Below is a small trained network, with its code and all its weights. Each question gives an input and a class and asks what happens when units are switched off, that is, made to give their printed mean instead of their output.

import numpy as np


def w(rows, s, z=0):
    codes = np.array(rows[::2]) - 128.0
    scale = np.full(codes.shape[1], s)
    scale[-1] = z or s
    return codes * scale


def f(y):
    return np.maximum(y, 0)


def log_softmax(a):
    a = a - a.max(-1, keepdims=True)
    return a - np.log(np.exp(a).sum(-1, keepdims=True))


def net(x, mask):
    res = np.array(x, float).reshape(1, 6) / 4 @ E
    y = f(res @ A[0][:, :-1].T + A[0][:, -1])
    res = res + np.where(mask, y, B[0][:, -1]) @ B[0][:, :-1]
    return log_softmax(res[-1] @ U[:, :-1].T + U[:, -1])


A, B = {}, {}
E = w([
[137,201,166,91,50],'x0',
[67,84,169,86,126],'x1',
[128,128,128,127,128],'x2',
[129,127,129,128,127],'x3',
[72,177,154,181,146],'x4',
[119,72,138,181,7],'x5',
],0.015)
A[0] = w([
[102,58,176,125,47,52],'neuron 0',
[110,128,169,218,21,118],'neuron 1',
[133,96,137,185,61,20],'neuron 2',
[89,72,146,39,118,85],'neuron 3',
[66,191,169,197,140,188],'neuron 4',
[199,84,163,55,110,92],'neuron 5',
[41,68,206,36,114,103],'neuron 6',
[182,98,98,79,98,96],'neuron 7',
[159,108,117,51,98,95],'neuron 8',
[130,42,107,185,152,134],'neuron 9',
[194,170,60,175,107,116],'neuron 10',
[135,189,165,25,165,141],'neuron 11',
[163,124,93,181,74,81],'neuron 12',
[235,169,84,172,117,6],'neuron 13',
[30,175,172,202,120,89],'neuron 14',
[162,216,170,40,7,40],'neuron 15',
],0.012,0.0022)
B[0] = w([
[106,163,151,100,208,218],'neuron 0',
[105,156,156,39,170,246],'neuron 1',
[147,181,168,117,224,201],'neuron 2',
[102,141,181,177,56,185],'neuron 3',
[233,66,118,81,80,197],'neuron 4',
[200,122,166,107,111,185],'neuron 5',
[73,126,171,197,74,215],'neuron 6',
[247,50,141,146,179,180],'neuron 7',
[190,100,135,119,91,175],'neuron 8',
[86,115,51,8,73,206],'neuron 9',
[63,124,151,196,2,191],'neuron 10',
[119,237,123,116,155,202],'neuron 11',
[120,182,140,134,151,188],'neuron 12',
[63,169,227,192,113,193],'neuron 13',
[220,49,157,126,65,201],'neuron 14',
[84,90,26,83,61,251],'neuron 15',
],0.0091,0.016)
U = w([
[253,73,158,130,138,91],'0',
[59,113,192,208,120,90],'1',
[125,180,146,82,222,64],'2',
[86,85,11,93,136,254],'3',
],0.015,0.0039)

Each question gives the input, the list of numbers given to net, and the class t.
The units are the neurons (one row each of A and B). Each row of codes is followed by its name. A weight is (code - 128) times the scale printed after its matrix; where a second scale follows, it is the last column's (A, B and U).
mask holds one flag per neuron, in row order. A switched-off neuron (its flag False) gives its mean, the last column of its row in B, instead of its output. The means were averaged over made-up inputs and are rounded, as every weight is.
A unit's drop is (log p(t) with every unit on - log p(t) with that unit switched off) / (log p(t) with every unit on - log p(t) with every unit switched off).
The circuit of an input: a set's keep is (log p(t) with only the set's units on - log p(t) with every unit switched off) / (log p(t) with every unit on - log p(t) with every unit switched off). Starting from the 12 units with the biggest drops (on a tie, the unit counted first), units are removed one at a time, each time the one whose removal leaves the highest keep (on an exact tie, the one counted first), for as long as the keep stays at least 0.8.
units of the circuit, in order: the units of the circuit, biggest drop first
most important unit: the unit with the biggest drop
top k neurons: the k neurons with the biggest drops, biggest first
drop when u is switched off: that unit's drop, to one decimal
input [7,3,4,-7,7,4], class 0: most important unit : neuron 14
input [7,4,-4,1,-1,-6], class 3: top 2 neurons : neuron 15; neuron 2
input [1,7,1,7,-6,3], class 1: top 3 neurons : neuron 6; neuron 3; neuron 4
input [3,-3,6,0,-6,7], class 2: units of the circuit, in order : neuron 1; neuron 0
input [-7,-3,6,-2,5,3], class 3: top 2 neurons : neuron 9; neuron 7
input [-5,6,-3,-7,-4,4], class 1: top 3 neurons : neuron 6; neuron 15; neuron 3
input [2,3,3,7,-2,4], class 2: top 3 neurons : neuron 0; neuron 10; neuron 1
input [1,-2,-1,3,5,7], class 2: top 3 neurons : neuron 1; neuron 2; neuron 0
input [-3,-7,6,2,-6,-1], class 1: top 4 neurons : neuron 13; neuron 10; neuron 4; neuron 14
input [8,7,3,-6,0,-4], class 3: top 4 neurons : neuron 15; neuron 13; neuron 10; neuron 2
input [6,-3,-4,0,8,-8], class 0: top 2 neurons : neuron 4; neuron 14
input [-4,-8,3,0,7,-5], class 1: top 2 neurons : neuron 13; neuron 10
input [4,2,-6,8,4,-2], class 0: top 2 neurons : neuron 9; neuron 14
input [-6,-4,-7,-4,-2,6], class 2: most important unit : neuron 15
input [3,1,2,4,7,7], class 0: top 3 neurons : neuron 14; neuron 4; neuron 11
input [2,-3,-2,-8,0,5], class 2: units of the circuit, in order : neuron 1; neuron 2
input [8,4,-5,1,1,6], class 3: drop when neuron 15 is switched off : 2.8
input [6,4,6,-6,-4,3], class 3: drop when neuron 15 is switched off : 4.7
input [-4,-7,-5,3,-2,-4], class 1: drop when neuron 12 is switched off : 0.0
input [7,8,0,1,-5,-5], class 1: units of the circuit, in order : neuron 6
